Below are the code and all the weights of a small trained network. Each question names an input and a target symbol and asks about switching units off, where a switched-off unit gives its printed mean instead of its output.

import numpy as np


def w(rows, s, z=0):
    codes = np.array(rows[::2]) - 128.0
    scale = np.full(codes.shape[1], s)
    scale[-1] = z or s
    return codes * scale


def f(y):
    return np.maximum(y, 0)


def softmax(a):
    e = np.exp(a - a.max(-1, keepdims=True))
    return e / e.sum(-1, keepdims=True)


def log_softmax(a):
    a = a - a.max(-1, keepdims=True)
    return a - np.log(np.exp(a).sum(-1, keepdims=True))


def net(x, mask):
    ids = ['ΛΨαβγδζημξπφω'.index(c) for c in x.split()]
    T = len(ids)
    res = E[ids] + P[:T]
    u = 0
    for l in range(2):
        q, k, v = (res @ M[l].T for M in (Q, K, V))
        z = softmax(np.where(np.tri(T) > 0, q @ k.T / 4**0.5, -1e9)) @ v
        res = res + np.where(mask[u], z, O[l][:, -1]) @ O[l][:, :-1]
        u += 1
        y = f(res @ A[l][:, :-1].T + A[l][:, -1])
        res = res + np.where(mask[u : u + 8], y, B[l][:, -1]) @ B[l][:, :-1]
        u += 8
    return log_softmax(res[-1] @ U[:, :-1].T + U[:, -1])


Q, K, V, O, A, B = {}, {}, {}, {}, {}, {}
E = w([
[48,180,88,116,219,89,168,92,171,140],'Λ',
[62,90,121,45,160,180,119,129,156,116],'Ψ',
[63,17,115,196,137,162,204,63,99,223],'α',
[185,82,24,38,152,164,189,116,196,83],'β',
[205,105,122,106,140,118,236,155,123,164],'γ',
[148,175,206,99,187,131,165,161,196,97],'δ',
[151,168,88,53,70,106,138,102,174,162],'ζ',
[164,145,194,122,134,142,132,169,71,190],'η',
[114,156,150,112,52,64,181,161,112,156],'μ',
[127,19,129,178,154,1,110,127,151,119],'ξ',
[127,90,172,112,120,204,144,137,87,93],'π',
[105,177,112,113,208,179,104,115,82,103],'φ',
[88,181,138,142,136,105,94,59,112,227],'ω',
],0.0063)
P = w([
[188,145,144,138,86,84,124,3,116,1],'0',
[87,87,122,105,208,156,212,189,170,205],'1',
[93,88,144,100,206,166,206,177,176,212],'2',
[96,103,154,104,174,179,191,175,180,192],'3',
[114,122,167,121,149,179,185,163,174,186],'4',
[139,94,156,91,151,188,175,176,170,177],'5',
[126,93,173,82,142,179,171,172,169,160],'6',
[142,141,157,87,114,196,157,158,173,168],'7',
[139,110,153,103,124,190,173,134,206,172],'8',
[154,119,146,105,110,215,161,177,190,155],'9',
[129,163,152,99,113,202,158,172,198,150],'10',
[136,158,122,94,121,175,188,167,210,150],'11',
[128,201,133,137,106,189,198,195,188,165],'12',
[130,216,109,145,92,193,200,192,217,169],'13',
],0.0022)
Q[0] = w([
[79,30,146,218,95,99,118,164,114,80],'0.h0',
[92,151,3,73,153,133,19,77,94,122],'0.h0',
[168,59,195,109,125,120,72,130,112,99],'0.h0',
[150,109,195,112,167,120,158,163,147,122],'0.h0',
],0.025)
K[0] = w([
[84,71,102,160,181,114,71,148,203,206],'0.h0',
[108,253,96,66,117,216,204,126,147,131],'0.h0',
[171,111,107,99,151,96,129,192,184,132],'0.h0',
[133,81,135,141,143,98,86,195,112,93],'0.h0',
],0.026)
V[0] = w([
[126,161,96,71,165,147,255,151,218,86],'0.h0',
[116,162,95,193,185,72,29,185,197,95],'0.h0',
[108,132,54,125,77,122,194,149,146,114],'0.h0',
[154,123,205,54,134,184,231,88,96,156],'0.h0',
],0.0085)
O[0] = w([
[192,113,77,98,149,143,30,137,225,167,205],'0.h0',
[110,70,254,50,133,139,94,90,104,122,23],'0.h0',
[171,117,104,110,127,113,110,73,119,173,139],'0.h0',
[145,172,34,179,126,130,131,203,190,120,255],'0.h0',
],0.0056,0.0035)
A[0] = w([
[160,129,191,143,208,232,133,121,93,161,121],'0.n0',
[52,134,125,106,163,156,103,160,117,211,89],'0.n1',
[154,164,209,39,87,147,118,190,18,180,3],'0.n2',
[132,177,92,121,157,145,81,121,59,110,81],'0.n3',
[81,96,121,91,86,250,102,87,53,74,82],'0.n4',
[123,165,111,147,48,96,61,81,138,189,145],'0.n5',
[138,179,126,142,73,115,110,139,77,100,175],'0.n6',
[53,90,106,82,70,163,135,219,175,167,102],'0.n7',
],0.013,0.0018)
B[0] = w([
[163,119,164,63,180,162,148,124,64,175,171],'0.n0',
[111,131,128,162,181,115,122,139,159,192,169],'0.n1',
[143,163,122,144,144,107,175,83,249,95,166],'0.n2',
[77,145,120,114,107,138,107,166,107,116,135],'0.n3',
[138,97,140,204,99,235,143,89,112,109,136],'0.n4',
[135,148,129,93,101,115,155,97,150,193,167],'0.n5',
[127,113,167,133,149,111,162,167,118,122,142],'0.n6',
[76,85,109,114,141,158,155,162,166,103,255],'0.n7',
],0.017,0.0046)
Q[1] = w([
[116,48,192,61,198,141,167,157,192,196],'1.h0',
[59,135,133,127,208,137,207,173,125,181],'1.h0',
[120,137,126,172,101,140,114,86,25,128],'1.h0',
[119,140,83,102,249,182,254,121,187,209],'1.h0',
],0.014)
K[1] = w([
[234,134,182,182,74,53,100,131,103,21],'1.h0',
[146,69,197,107,82,35,101,53,99,102],'1.h0',
[69,141,70,102,200,144,183,154,173,151],'1.h0',
[107,2,180,93,79,88,54,28,134,75],'1.h0',
],0.013)
V[1] = w([
[240,149,119,59,107,130,56,176,213,80],'1.h0',
[117,43,95,178,180,178,81,147,117,52],'1.h0',
[85,205,254,81,183,142,106,158,140,73],'1.h0',
[198,114,192,193,96,97,194,254,107,134],'1.h0',
],0.016)
O[1] = w([
[56,147,130,127,238,187,96,3,183,140,237],'1.h0',
[94,125,137,118,250,62,160,201,99,72,22],'1.h0',
[29,106,63,113,91,174,2,170,125,88,2],'1.h0',
[158,128,203,230,139,113,53,172,243,140,240],'1.h0',
],0.0096,0.0065)
A[1] = w([
[97,190,71,67,127,117,137,136,38,107,124],'1.n0',
[117,137,92,94,116,124,131,57,104,158,97],'1.n1',
[89,126,143,116,187,64,154,106,78,109,98],'1.n2',
[132,143,145,53,68,148,83,209,93,108,119],'1.n3',
[111,130,146,178,129,123,43,174,81,151,2],'1.n4',
[89,153,107,164,177,56,93,190,74,131,126],'1.n5',
[118,3,180,135,121,14,85,61,118,130,110],'1.n6',
[148,95,198,92,101,115,95,185,140,196,131],'1.n7',
],0.013,0.0063)
B[1] = w([
[150,25,204,178,126,58,85,100,125,193,164],'1.n0',
[100,151,173,153,123,161,146,199,91,71,209],'1.n1',
[150,129,102,20,58,94,96,92,159,77,159],'1.n2',
[139,145,138,8,138,191,128,180,195,190,168],'1.n3',
[191,92,211,102,74,111,172,204,199,116,173],'1.n4',
[184,202,125,218,153,154,58,104,54,103,172],'1.n5',
[219,44,72,109,161,125,92,63,143,81,137],'1.n6',
[45,154,101,130,133,58,141,42,45,102,248],'1.n7',
],0.011,0.013)
U = w([
[72,10,188,166,142,139,146,133,48,178,132],'Λ',
[175,66,98,107,154,71,91,73,124,80,193],'Ψ',
[164,135,95,122,135,61,235,163,75,128,238],'α',
[106,196,193,43,157,115,147,101,109,65,2],'β',
[187,162,178,155,218,129,172,74,203,206,140],'γ',
[15,130,98,148,189,199,55,146,147,92,241],'δ',
[180,132,159,180,65,254,157,107,96,83,51],'ζ',
[97,128,167,162,74,66,125,183,210,70,149],'η',
[87,192,91,194,57,115,70,33,109,205,82],'μ',
[186,103,57,106,121,169,154,194,146,104,171],'ξ',
[144,195,96,228,156,116,109,157,95,63,100],'π',
[187,163,162,117,137,163,71,143,93,181,22],'φ',
[117,151,65,65,83,128,148,135,145,205,54],'ω',
],0.0036,0.0024)

Each question gives the input, a string of symbols that net reads in full, and the target symbol t.
The units are the heads (4 rows each of Q, K, V and O) and the neurons (one row each of A and B). Each row of codes is followed by its name. A weight is (code - 128) times the scale printed after its matrix; where a second scale follows, it is the last column's (O, A, B and U).
mask holds one flag per unit, layer by layer, with each layer's heads first. A switched-off unit (its flag False) gives its mean, the last column of its rows in O or B, instead of its output. The means were averaged over made-up inputs and are rounded, as every weight is.
A unit's drop is (log p(t) with every unit on - log p(t) with that unit switched off) / (log p(t) with every unit on - log p(t) with every unit switched off).
The circuit of an input: a set's keep is (log p(t) with only the set's units on - log p(t) with every unit switched off) / (log p(t) with every unit on - log p(t) with every unit switched off). Starting from the 12 units with the biggest drops (on a tie, the unit counted first), units are removed one at a time, each time the one whose removal leaves the highest keep (on an exact tie, the one counted first), for as long as the keep stays at least 0.8.
units of the circuit, in order: the units of the circuit, biggest drop first
most important unit: the unit with the biggest drop
top k neurons: the k neurons with the biggest drops, biggest first
k most important neurons of layer l: the k neurons of layer l with the biggest drops, biggest first
drop of u: that unit's drop, to one decimal
input π γ η γ η η μ α α ω δ, target π: units of the circuit, in order	1.h0, 1.n5, 0.n4
input α ζ γ μ μ π γ ξ ζ μ δ γ Ψ β, target ξ: most important unit	0.h0
input η γ α, target η: top 3 neurons	1.n4, 0.n6, 0.n7
input ζ η γ γ η γ Λ δ γ, target ζ: units of the circuit, in order	1.h0, 0.n5, 1.n1
input ω μ φ Λ γ γ, target ω: units of the circuit, in order	0.h0, 1.h0, 1.n3
input η δ π γ ω δ η δ φ δ π, target η: 2 most important neurons of layer 0	0.n6, 0.n7
input γ ζ δ π, target γ: units of the circuit, in order	1.h0, 0.h0, 0.n7
input Ψ π γ γ μ δ γ ζ α, target Ψ: top 3 neurons	1.n2, 1.n0, 0.n4
input γ η μ γ μ ω Λ δ φ α, target γ: units of the circuit, in order	1.h0, 0.h0, 0.n7
input φ Ψ η γ δ γ, target φ: top 2 neurons	1.n3, 1.n5
input β δ ζ μ Λ π β φ, target β: 2 most important neurons of layer 1	1.n2, 1.n1
input δ φ π Λ π ζ μ γ γ, target δ: units of the circuit, in order	1.h0, 0.h0
input η φ γ γ γ φ γ α Ψ π ζ δ, target η: units of the circuit, in order	1.h0, 0.h0, 0.n6
input η π η γ β φ δ ξ δ ω δ γ Ψ, target δ: 3 most important neurons of layer 0	0.n7, 0.n5, 0.n1
input η ξ δ Ψ γ δ η μ, target η: units of the circuit, in order	0.n2, 1.h0, 0.h0
input φ γ γ η γ γ μ Λ, target φ: 3 most important neurons of layer 1	1.n5, 1.n3, 1.n0
input γ β γ α, target γ: units of the circuit, in order	1.h0, 0.h0
input α δ μ π α ζ η π Ψ γ δ μ, target α: units of the circuit, in order	1.h0
input φ γ η Ψ φ γ ξ ζ, target ω: top 2 neurons	0.n7, 1.n3
input ω ω Λ Λ, target ω: most important unit	0.h0
input β ω γ Ψ Ψ η α γ γ η γ δ, target β: top 2 neurons	1.n2, 1.n1
input μ Λ γ Ψ Λ μ δ η γ, target μ: 3 most important neurons of layer 0	0.n6, 0.n5, 0.n7
input μ ζ μ ζ, target μ: 2 most important neurons of layer 0	0.n6, 0.n5
input η φ μ μ ξ η δ, target β: top 2 neurons	0.n0, 1.n7
input Ψ γ η ζ δ η γ π, target Ψ: top 2 neurons	1.n2, 1.n0
input μ μ ω μ η, target μ: 2 most important neurons of layer 0	0.n6, 0.n5
input ω μ η μ, target ω: top neuron	1.n3
input Ψ η γ γ δ, target Ψ: top 2 neurons	1.n2, 1.n0
input φ π π η, target φ: drop of 1.n3	0.9
